Below are the code and all the weights of a small trained network. Each question names an input and a target symbol and asks about switching units off, where a switched-off unit gives its printed mean instead of its output.

import numpy as np


def w(rows, s, z=0):
    codes = np.array(rows[::2]) - 128.0
    scale = np.full(codes.shape[1], s)
    scale[-1] = z or s
    return codes * scale


def norm(h):
    return h / np.sqrt((h * h).mean(-1, keepdims=True) + 1e-5)


def softmax(a):
    e = np.exp(a - a.max(-1, keepdims=True))
    return e / e.sum(-1, keepdims=True)


def log_softmax(a):
    a = a - a.max(-1, keepdims=True)
    return a - np.log(np.exp(a).sum(-1, keepdims=True))


def net(x, mask):
    ids = ['ΘΞΠΣΦΩαγδζημτψ'.index(c) for c in x.split()]
    T = len(ids)
    res = E[ids] + P[:T]
    u = 0
    for l in range(3):
        r = norm(res)
        for j in range(2):
            rows = slice(2 * j, 2 * j + 2)
            q, k, v = (r @ M[l][rows].T for M in (Q, K, V))
            z = softmax(np.where(np.tri(T) > 0, q @ k.T / 2**0.5, -1e9)) @ v
            o = O[l][rows]
            res = res + np.where(mask[u + j], z, o[:, -1]) @ o[:, :-1]
        u += 2
    return log_softmax(norm(res)[-1] @ U[:, :-1].T + U[:, -1])


Q, K, V, O = {}, {}, {}, {}
E = w([
[92,135,97,133,105],'Θ',
[76,173,102,133,95],'Ξ',
[56,170,113,135,98],'Π',
[75,164,103,134,129],'Σ',
[41,192,113,156,102],'Φ',
[96,151,121,149,125],'Ω',
[152,139,109,162,62],'α',
[74,174,138,221,147],'γ',
[164,151,159,89,123],'δ',
[1,155,171,219,118],'ζ',
[40,171,200,86,202],'η',
[143,41,206,89,75],'μ',
[242,209,27,188,110],'τ',
[192,244,123,80,185],'ψ',
],0.0098)
P = w([
[150,148,190,154,140],'0',
[183,40,13,1,149],'1',
[44,159,92,138,58],'2',
[53,187,171,134,54],'3',
[46,199,165,106,70],'4',
[20,202,131,90,71],'5',
],0.006)
Q[0] = w([
[138,189,2,80,171],'L0H0',
[55,241,76,125,49],'L0H0',
[110,118,93,51,100],'L0H1',
[45,147,110,111,90],'L0H1',
],0.008)
K[0] = w([
[214,179,172,139,158],'L0H0',
[132,149,201,44,74],'L0H0',
[174,176,239,253,145],'L0H1',
[186,211,229,62,88],'L0H1',
],0.0048)
V[0] = w([
[129,83,63,248,30],'L0H0',
[253,129,232,120,76],'L0H0',
[47,168,240,152,75],'L0H1',
[221,245,67,133,171],'L0H1',
],0.0054)
O[0] = w([
[72,114,2,142,177,119],'L0H0',
[146,70,175,158,37,125],'L0H0',
[161,73,127,123,137,255],'L0H1',
[180,239,95,63,69,154],'L0H1',
],0.0084,0.0061)
Q[1] = w([
[88,254,158,181,70],'L1H0',
[224,92,162,218,196],'L1H0',
[34,63,98,107,65],'L1H1',
[170,35,166,171,106],'L1H1',
],0.007)
K[1] = w([
[113,254,208,151,151],'L1H0',
[100,95,95,172,63],'L1H0',
[182,249,123,140,115],'L1H1',
[85,165,147,87,195],'L1H1',
],0.0078)
V[1] = w([
[94,117,169,30,235],'L1H0',
[145,3,27,94,191],'L1H0',
[62,216,133,36,197],'L1H1',
[223,153,234,105,147],'L1H1',
],0.0058)
O[1] = w([
[119,254,238,228,157,127],'L1H0',
[195,58,161,156,234,3],'L1H0',
[245,97,185,251,168,62],'L1H1',
[151,243,176,134,246,107],'L1H1',
],0.0051,0.0017)
Q[2] = w([
[114,179,111,1,119],'L2H0',
[69,173,123,124,232],'L2H0',
[145,133,196,63,67],'L2H1',
[122,153,26,91,86],'L2H1',
],0.0062)
K[2] = w([
[126,136,143,247,152],'L2H0',
[220,115,7,145,2],'L2H0',
[149,172,182,15,176],'L2H1',
[144,136,100,232,163],'L2H1',
],0.0072)
V[2] = w([
[104,125,126,42,95],'L2H0',
[93,129,186,60,191],'L2H0',
[117,200,44,139,155],'L2H1',
[248,113,102,98,121],'L2H1',
],0.012)
O[2] = w([
[89,88,163,77,113,252],'L2H0',
[74,118,160,51,213,127],'L2H0',
[247,135,79,2,161,211],'L2H1',
[195,106,246,134,83,99],'L2H1',
],0.0095,0.0023)
U = w([
[119,52,105,184,165,96],'Θ',
[181,100,138,215,73,89],'Ξ',
[115,119,127,194,164,89],'Π',
[201,224,138,160,201,116],'Σ',
[163,139,90,186,148,119],'Φ',
[122,114,102,45,214,255],'Ω',
[118,32,43,93,54,139],'α',
[152,128,50,121,146,113],'γ',
[104,112,233,110,55,138],'δ',
[66,98,77,160,185,120],'ζ',
[58,209,191,135,226,129],'η',
[34,10,173,171,156,95],'μ',
[215,154,94,72,68,62],'τ',
[181,238,183,53,85,50],'ψ',
],0.011,0.0073)

Each question gives the input, a string of symbols that net reads in full, and the target symbol t.
The units are the heads (2 rows each of Q, K, V and O). Each row of codes is followed by its name. A weight is (code - 128) times the scale printed after its matrix; where a second scale follows, it is the last column's (O and U).
mask holds one flag per head, layer by layer. A switched-off head (its flag False) gives its mean, the last column of its rows in O, instead of its output. The means were averaged over made-up inputs and are rounded, as every weight is.
A unit's drop is (log p(t) with every unit on - log p(t) with that unit switched off) / (log p(t) with every unit on - log p(t) with every unit switched off).
The circuit of an input: a set's keep is (log p(t) with only the set's units on - log p(t) with every unit switched off) / (log p(t) with every unit on - log p(t) with every unit switched off). Starting from all 6 units, units are removed one at a time, each time the one whose removal leaves the highest keep (on an exact tie, the one counted first), for as long as the keep stays at least 0.8.
circuit, biggest first: the units of the circuit, biggest drop first
unit that matters most: the unit with the biggest drop
which heads matter: for each layer, one digit per head in row order, 1 if its drop is at least 0.15 and else 0, layers parted by /
input μ Θ Ξ Σ γ Ω, target μ: unit that matters most -> L0H1
input ψ Ω Π, target ψ: circuit, biggest first -> [L0H1; L0H0]
input α Ω Φ γ α, target α: circuit, biggest first -> [L1H1; L0H0]
input η η δ α Φ, target η: circuit, biggest first -> [L1H1; L0H0; L2H0]
input Ω Φ α, target Ω: circuit, biggest first -> [L1H1; L2H0]
input η ψ Σ, target η: circuit, biggest first -> [L0H0; L2H0; L1H1]
input ζ Ξ Θ, target ζ: circuit, biggest first -> [L0H1; L0H0]
input τ Σ Ω Ω τ Σ, target τ: circuit, biggest first -> [L2H1; L2H0]
input ζ Ω Ω, target ζ: circuit, biggest first -> [L0H1; L2H1]
input Ω δ Ξ Ω Ξ, target Ω: which heads matter -> 01 / 01 / 11
input μ α δ, target μ: which heads matter -> 01 / 00 / 01
input α Ω Ξ Ω α, target α: which heads matter -> 10 / 01 / 00
input α Ω Σ Σ, target α: which heads matter -> 10 / 01 / 10
input Ω Ω α α Ω, target α: circuit, biggest first -> [L0H0; L1H1]
input Ω Ω Θ, target Ω: unit that matters most -> L1H1
input τ τ γ, target τ: which heads matter -> 01 / 00 / 01
input δ α Σ, target δ: which heads matter -> 10 / 00 / 01
input Ω δ Φ, target Ω: circuit, biggest first -> [L1H1; L2H1]
input α τ Φ γ, target α: circuit, biggest first -> [L0H0; L1H1]
input Ω τ α Ω δ, target Ω: which heads matter -> 01 / 01 / 11
input Ω Ξ μ, target Ω: which heads matter -> 00 / 01 / 10
